Each row has a name. Each question is about the rows just above it.

T: [161  76 123 153 163  95 162]
B: [ 80 161 108  81  75 132  74]
G: [163 115 136 163 168 113 169]
C: [104 180 137 109 100 159 100]
Z: [156 137 152 160 153 129 153]
N: [124 124 124 161 158 122 160]
E: [169 108 141 169 173 117 175]
K: [149 141 150 154 147 149 147]
Which value appears more than once in N? | [124]
Repeated in E: | [169]
The value that Z holds more than once: | [153]

Q: [119 119 119 138 104 132 124]
M: [150 113 152 174 174 124 140]
L: [114 136 114  86  86 136 123]
Y: [140 140 141 140 140 140 140]
Which value appears more than once in Y? | [140]
The value that Q holds more than once: | [119]
The value that M holds more than once: | [174]
Whose row is [114 136 114  86  86 136 123]? | L
[140 140 141 140 140 140 140] is in which row? | Y
Where do [119 119 119 138 104 132 124] appear? | Q
Whose row is [150 113 152 174 174 124 140]? | M

J: [166 126 139 119 127 125 156 128 150 123 124 117 137 143 101 109]
H: [165 127 140 119 127 129 158 125 148 122 125 116 137 140 100 109]
V: [111 125 130 123 132 106 120 168 116 127 110 147 133 152 100 106]
X: [138 135 145 110 154 151 129 126 123 125 141 128 143 131 102  99]
S: [132 126 147 127 127 157 158 114 129 137 132 102 115 101 114 145]
U: [143 120 107 121 112 104 125 123 123 123  82 144 123 141 123 151]
A: [123 126 137 151 174 132 123 130 122 147 134 107 103 106 132 126]
P: [111 125 130 123 132 106 127 168 127 127 110 147 133 152 125 106]
F: [116 140 143 117 116 157 127 124 120 125 175 134 161 131 128 113]
Which value appears more than once in U? | [123]
Which value appears more than once in V? | [106]

Boz: [132 132 131 130 143 142 125 121 125 126 131 132 116 132 134]
Bag: [134 135 122 129 146 156 137 119 128 124 132 123 128 154 140]
topes: [131 131 127 129 146 129 133 135 127 128 127 134 119 130 127]
tabe: [143 139 125 131 174 141 120 145 131 117 128 134 144 107 133]
Gofo: [143 139 125 131 174 141 120 137 131 117 128 134 144 107 133]
rok: [124 124 129 124 116 129 130 148 127 134 127 143 128 131 124]
gebo: [134 135 122 129 146 156 137 119 128 130 132 123 128 154 140]
nepev: [134 132 136 123 148 113 136 150 127 127 126 143 117 123 121]
Posef: [124 124 129 134 116 129 130 148 127 124 126 117 111 105 119]
ludos: [127 126 138 128 125 116 124 120 132 133 127 123 142 123 119]
Fale: [127 128 130 125 128 133 119 135 125 132 129 125 143 116 129]
Which value appears more than once in Gofo? | [131]
Which value appears more than once in Bag? | [128]
The row with [143 139 125 131 174 141 120 137 131 117 128 134 144 107 133] is | Gofo
Whose row is [131 131 127 129 146 129 133 135 127 128 127 134 119 130 127]? | topes

Maruk: [129 151 140 142]
tir: [ 98 129 100 153]
ras: [107 130 120 141]
vuva: [125 145 139 139]
Zesa: [112 155  99 168]
vifaf: [126 146 139 140]
mavo: [135 164 135 152]
tamal: [128 149 140 140]
Luvam: [112 160 112 112]
vobos: [158 158 101 158]
pasu: [141 160  94 174]
fumi: [133 169 127 158]
Which value appears more than once in Luvam? | [112]
Which value appears more than once in vobos? | [158]

linu: [126 128 131 112 126 104 135 135]
kupa: [129 140 129 132 129 134 111 133]
lonik: [127 133 126 127 110 136 124 137]
zod: [129 128 129 143 122 128  91 132]
vuzi: [129 128 129 143 122 158 136 127]
kek: [ 79 125 123 125 124 139  79 134]
The value that lonik holds more than once: | [127]
Repeated in vuzi: | [129]
Repeated in kupa: | [129]
[ 79 125 123 125 124 139  79 134] is in which row? | kek

dekis: [108 122 133 146 137 173 136 100 131 146 123]
Zilid: [131 136 109 130 141 119 142 122 124 117 140]
kof: [124 115 123 145 130 128 144 125 111  96 141]
tagin: [108 124 135 127 127 143 103 127 132 117 139]
Sifip: [102 129 137 102 102 125 121 132 137 123 136]
lize: [114 122 139 125 129 150 122 120 112 143 121]
Repeated in lize: | [122]
Which value appears more than once in tagin? | [127]

sima: [ 95 137 127 113 132 151 110 151 147 125 123 134 133 123 106 133 127 126
 130 151 117 133 124 152 126 151 126]
Zol: [130 117 121 121 134 127 126 128 119 138 116 129 126 122 173 131 145 126
 128 126 141 125 129 127 131 131 137]
fot: [113 137 124 140 113 138 135 125 140 129 117  82 129 128 139 126 106 124
 126 154 175 130 128 127 124 125 137]
guta: [113 137 124 140 113 138 135 125 140 129 117  82 129 128 139 126 106 124
 126 154 175 130 128 127 112 129 124]
difak: [ 93 135 132 135 151 119 110 124 132 136 132 142 127 125 126 128 130 112
 127 162 172 136 131 116 131 131 125]
[ 95 137 127 113 132 151 110 151 147 125 123 134 133 123 106 133 127 126
 130 151 117 133 124 152 126 151 126] is in which row? | sima
Whose row is [113 137 124 140 113 138 135 125 140 129 117  82 129 128 139 126 106 124
 126 154 175 130 128 127 124 125 137]? | fot
[130 117 121 121 134 127 126 128 119 138 116 129 126 122 173 131 145 126
 128 126 141 125 129 127 131 131 137] is in which row? | Zol

detof: [140 132 139 126 118 145  92 110 125]
defus: [116 140 144 132 144 138  94  86 144]
bezu: [142 147 131 119 133 106 153 144 146]
nev: [118 137 134 136 116 121 122 118 109]
pado: [142 151 131 119 151 151 127 151 120]
fad: [169 167 126 135 170 139 127 167 117]
Nav: [143 172 126 135 161 114 138 139 124]
Sazo: [142 147 131 119 133 133 104 138 139]
vifo: [125 131 136 126 146 146 115 140 171]
lumik: [103 113 157 135 106 167 101 113 163]
semu: [143 172 126 126 161 114 135 116  98]
Repeated in defus: | [144]
Which value appears more than once in pado? | [151]
The value that fad holds more than once: | [167]
Which value appears more than once in semu? | [126]
Repeated in nev: | [118]

Nota: [110 127 135 139 120 119 136 115 123 139 129 137 167 137 146 104 113 158
 142 126 109 122 143 142 150 123 125 119 148 122 117 149 137 137 135 121
 106 130 146 133 115 123 150 115 128 118 141 147 126 137 143 147 148 108]
Pipan: [122 128 126 133 127 120 130 109 116 138 122 124 157 136 137 113 118 154
 146 125 112 126 141 142 139 129 128 125 140 122 119 127 134 127 127 129
 116 127 142 130 116 127 150 116 133 116 134 142 127 127 147 147 136 117]
dat: [137 134 115 132 160 128 109 125 144 158 168 135 122 129 110 138 137 127
 133  83 128  94 157 148 135 141 153 126 112 120 153 133 128 148 115 164
 102 123 126 109 117 147 144 164 104 120 122 130  89 117 156  93 144 107]
kegev: [161 129  98 119 145 123 116  88  89 133  91 122 134 137 114 134 128 152
 164 131 114 140 133 143 100 144 133 138 118 117 116 118 129 131 128 152
 146 115 133 123 115 138 152 112 155 106 113 133 135 134 162 162 100 143]
nuge: [139 129 115 126 136 118 124 101 105 139 114 126 148 139 129 120 118 159
 153 123 112 129 149 141 128 132 128 125 139 120 119 131 130 126 126 143
 125 124 143 126 103 131 158 112 147 114 131 146 125 138 158 153 127 123]
Kitaz: [157 128 101 119 144 122 118  89  91 134  95 124 137 138 117 131 125 154
 162 128 113 138 140 142 106 140 132 135 124 119 116 119 128 129 126 152
 143 117 135 120 109 138 155 111 156 109 117 138 132 135 163 162 105 139]
Zurib: [133 128 119 129 128 118 127 103 108 139 119 126 154 139 134 116 117 160
 118 123 110 127 150 142 136 129 126 122 143 120 118 136 132 125 128 138
 120 125 144 121 104 129 158 112 144 118 134 149 125 141 156 152 132 118]
Whose row is [157 128 101 119 144 122 118  89  91 134  95 124 137 138 117 131 125 154
 162 128 113 138 140 142 106 140 132 135 124 119 116 119 128 129 126 152
 143 117 135 120 109 138 155 111 156 109 117 138 132 135 163 162 105 139]? | Kitaz
Whose row is [137 134 115 132 160 128 109 125 144 158 168 135 122 129 110 138 137 127
 133  83 128  94 157 148 135 141 153 126 112 120 153 133 128 148 115 164
 102 123 126 109 117 147 144 164 104 120 122 130  89 117 156  93 144 107]? | dat
[161 129  98 119 145 123 116  88  89 133  91 122 134 137 114 134 128 152
 164 131 114 140 133 143 100 144 133 138 118 117 116 118 129 131 128 152
 146 115 133 123 115 138 152 112 155 106 113 133 135 134 162 162 100 143] is in which row? | kegev
The row with [133 128 119 129 128 118 127 103 108 139 119 126 154 139 134 116 117 160
 118 123 110 127 150 142 136 129 126 122 143 120 118 136 132 125 128 138
 120 125 144 121 104 129 158 112 144 118 134 149 125 141 156 152 132 118] is | Zurib

tesis: [156 106 155 111 104 173 124 133 159 139 139 130 135 113 133 141 150 133]
vasep: [157 108 152 110 103 175 124 135 157 136 137 131 136 114 128 141 128 132]
mer: [158 113 143 107 158 179 124 138 154 132 132 131 139 117 118 141 156 130]
vab: [111 146 148 143 141 155 163 122 147 161 146 121 105 126 148 137  98 137]
Kog: [158 113 143 107 102 179 124 138 158 132 132 131 139 117 118 141 156 130]
The row with [157 108 152 110 103 175 124 135 157 136 137 131 136 114 128 141 128 132] is | vasep

Tes: [132 111  82 153 111]
vore: [132 138  90 148 104]
tuk: [131 131 118 131  93]
lole: [131 139 102 144 118]
pipa: [130 140  89 154  89]
Makon: [130 138  94 156 103]
poba: [139 139 139 152 107]
Binug: [138 142  88 160  96]
Gom: [138 140 110 160  94]
leril: [138 142 110 160  96]
Repeated in Tes: | [111]
Repeated in pipa: | [89]
Repeated in tuk: | [131]
Repeated in poba: | [139]

Suna: [ 71 119 113 176 135 177]
zub: [ 71 119 113  78  78  78]
tibe: [109  96 101 158 117 132]
tufi: [149 120 149 142  90  80]
The value that zub holds more than once: | [78]
Which value appears more than once in tufi? | [149]

Pup: [126 122 116 146 107 105 137 115 149 146 139 110 165 105 132  92 138 102
 130 136 106 145 137 112 132 141 119 146 160 117 120 108 144 156 141 105
 136 134 115 148 131 128]
vanid: [120 124 109 142 105  88 102 110 114 121 123 117 116 114 137 145 137 113
 128 129 106 121 126 114 132 136 132 114 140 119 131 153 107 128 126 116
 148 109 151 120 135 144]
ripa: [113 136 139 143 134 132 126 124 126 150 123 122 146 128 120 123 159 119
 159 135  97 145 137 117 161 118 124 133 144 119 124 129 122 123 112 163
 129 133 168  92  93 125]
puv: [113 136 139 143 134 132 126 124 126 150 123 122 146 128 120 123 159 119
 133 135  97 145 137 117 161 118 124 133 144 119 124 129 122 133 116 116
 126 139 100 156 113 154]
rilu: [120 124 109 142 105  88 102 110 114 121 123 117 116 114 137 145 137 113
 128 129 106 121 126 114 132 136 132 114 140 119 131 153 111 128 126 148
 148 109 114 120 123 144]
Niz: [138 148 143 116 140 149 117 134 152 132 139 149 166  90  98 100 145 124
 115 128 151 117 142 112 159 144 109 132 149 146 104 138 118 138 130 106
 123 129 107 160 139 108]
Laz: [108 108 120  93 132 132 149 109 152 109 131 132 125 117 140 104 119 130
 124 123 151 110 108 108 132 148 133 142 135 134 125 107 106 135 142 114
 107 112 132 128 138 116]
Vak: [133 150 150 129 149 163 126 145 138 135 129 152 161 125 136 121 126 140
 116 117 172 139 145 159 159 119 128 143 124 167 129 126 114 127 110 128
 115 158 103 169 125 100]
Whose row is [126 122 116 146 107 105 137 115 149 146 139 110 165 105 132  92 138 102
 130 136 106 145 137 112 132 141 119 146 160 117 120 108 144 156 141 105
 136 134 115 148 131 128]? | Pup
[133 150 150 129 149 163 126 145 138 135 129 152 161 125 136 121 126 140
 116 117 172 139 145 159 159 119 128 143 124 167 129 126 114 127 110 128
 115 158 103 169 125 100] is in which row? | Vak
Whose row is [120 124 109 142 105  88 102 110 114 121 123 117 116 114 137 145 137 113
 128 129 106 121 126 114 132 136 132 114 140 119 131 153 111 128 126 148
 148 109 114 120 123 144]? | rilu
[108 108 120  93 132 132 149 109 152 109 131 132 125 117 140 104 119 130
 124 123 151 110 108 108 132 148 133 142 135 134 125 107 106 135 142 114
 107 112 132 128 138 116] is in which row? | Laz
Which row holds [120 124 109 142 105  88 102 110 114 121 123 117 116 114 137 145 137 113
 128 129 106 121 126 114 132 136 132 114 140 119 131 153 107 128 126 116
 148 109 151 120 135 144]? | vanid

rudas: [112 143 100 128 112 116 133 124 133 121 129 119 162 141  92 136 126 128
 113 133 138 142 117 135 109 131 134 118 128 132 111 113 100 128 149 116
 127 164 149]
vuk: [120 147 150 143 110 119 158 119 114 111 138 131 117 174 136 121 120 123
 121 118 109 129 115 126 144 131 144 146 152 111 112 114 146 138 104 119
 131 134 119]
kebar: [133 114 121 133 139 140 130 134 115 129 139 145 119 108 145 150 150 150
 108 125 117 149 137 156 116 155  96 141 122 114 145 115 123 114 129 135
 144 128 112]
panun: [126 113 138 116 138 122 139 139 136 142 145 135 127 128 135 139 131 129
 153 118 138 126 117 123 129 141 130 134 122 129 151 146 116 141 112 131
 147 125 112]
dizir: [117 103 122 126 130 160 154 137 133 150 126 124 121 111 134 124 141 142
 110 142 115 129 159 133 108 132 120 113 125 119 131 109 143 106 115 152
 145 127 121]
Renaf: [118 132 109 152 133 120 140 117 112 109 123 133 123 117 126 123 145 121
 126 103 132 131 122 121 133 129 132 109 119 137 125 140 108 128 139 134
 123 128 123]
purat: [147 135 131 129 127 126 101 127 118 121 122 124 119 119 134 158 137 127
 117 128 126 129 118 129 128 127 128 126 119 126  87 116 146 125 136 106
 126 142 143]
Vevel: [141 133 124 119 141 126 139 116 117 132 122 114 122 127 156 141 150 154
 115 124 103 148 130 129 117 124 126 128 116 125 115  86 131 100 125 142
 125 116 107]
Puz: [136 128 130 128 132 114 142 109 126 166 127 129 131 128 126 147 149 137
 114 125 156 155 107 155 156 138 138 129 135 127 115 152 133 134 125 123
 132 122 116]
Which row holds [112 143 100 128 112 116 133 124 133 121 129 119 162 141  92 136 126 128
 113 133 138 142 117 135 109 131 134 118 128 132 111 113 100 128 149 116
 127 164 149]? | rudas
The row with [117 103 122 126 130 160 154 137 133 150 126 124 121 111 134 124 141 142
 110 142 115 129 159 133 108 132 120 113 125 119 131 109 143 106 115 152
 145 127 121] is | dizir
Whose row is [120 147 150 143 110 119 158 119 114 111 138 131 117 174 136 121 120 123
 121 118 109 129 115 126 144 131 144 146 152 111 112 114 146 138 104 119
 131 134 119]? | vuk

D: [119 130 122 131 126 119 128 132 125 123 125 124]
W: [147 131 142 123 171 105 111 149 130 119 127 131]
R: [134 142 134 142 142 127 159  98 142 134 128 100]
Repeated in W: | [131]
Whose row is [119 130 122 131 126 119 128 132 125 123 125 124]? | D
Where do [134 142 134 142 142 127 159  98 142 134 128 100] appear? | R
Whose row is [147 131 142 123 171 105 111 149 130 119 127 131]? | W

kur: [125 128 126 126 129 127 124 134]
Zase: [133 121 153 105  75 174 122 117]
duv: [134 126 154 102  78 173 122 108]
liga: [132 130 151 111  80 127 133 135]
divem: [139 124 155 103  76 139 123 108]
Deve: [132 130 151 111  80 175 122 112]
Lalin: [134 126 154  87  78 173 122 108]
ludiz: [148 123 148  81  72 162 110 114]
Veb: [137 130 149  93  69 177 124 107]
famu: [135 127 151 127  70 172 121 112]
The value that famu holds more than once: | [127]
Which value appears more than once in divem? | [139]

loroz: [112 107 101 128 106 132]
vopa: [145 161 128 120  92 123]
tos: [129 123 127 129 123 129]
dazu: [125 118 134 137 118 130]
navin: [112 131 136 131  69 122]
tefat: [133 155 131 123 133 128]
dazus: [152 147 118 119 136 131]
Which value appears more than once in tefat? | [133]
Which value appears more than once in navin? | [131]
The value that dazu holds more than once: | [118]
[112 107 101 128 106 132] is in which row? | loroz

kasel: [ 84 142 142  97 123 102 109 139 123 130 138 151 123 136 110 105 115 103
 105 103]
vuroz: [ 84 129 101 129 123 129 109 135 129 130 138 151 129 136 110 105 115 101
 129 129]
rup: [146 129 124  98 128 128 132 139 116 125 125 128 116 122 153 109 128 128
 120 120]
Whose row is [146 129 124  98 128 128 132 139 116 125 125 128 116 122 153 109 128 128
 120 120]? | rup
Whose row is [ 84 142 142  97 123 102 109 139 123 130 138 151 123 136 110 105 115 103
 105 103]? | kasel
Where do [ 84 129 101 129 123 129 109 135 129 130 138 151 129 136 110 105 115 101
 129 129] appear? | vuroz

zabor: [127 127 127 127]
fulu: [104 104 139  79]
modep: [153 172 114 180]
tetut: [123 120 179 173]
Which value appears more than once in zabor? | [127]
The value that fulu holds more than once: | [104]

gofef: [123 129 138 118 107 113 126 143 138 134 132 133 160 100 137]
furuk: [130 114 139 137 101 142 129 130 122 123 113 135 114 153 138]
Liriv: [133 117 122 114 133 146 131 114 137 135 114 135 160 166 122]
suz: [131 122 114 132 141 137 130 122 126 128 125 134 109 127 120]
rede: [131 122 114 132 135 137 130 122 126 128 121 136 147 134 135]
sus: [131 122 114 132 162 137 130 122 126 128 121 136 127 150 113]
Dila: [131 122 114 132 162 137 114 122 126 128 121 136 147 134 135]
Whose row is [123 129 138 118 107 113 126 143 138 134 132 133 160 100 137]? | gofef
The value that gofef holds more than once: | [138]
Whose row is [133 117 122 114 133 146 131 114 137 135 114 135 160 166 122]? | Liriv
Repeated in suz: | [122]
Repeated in sus: | [122]

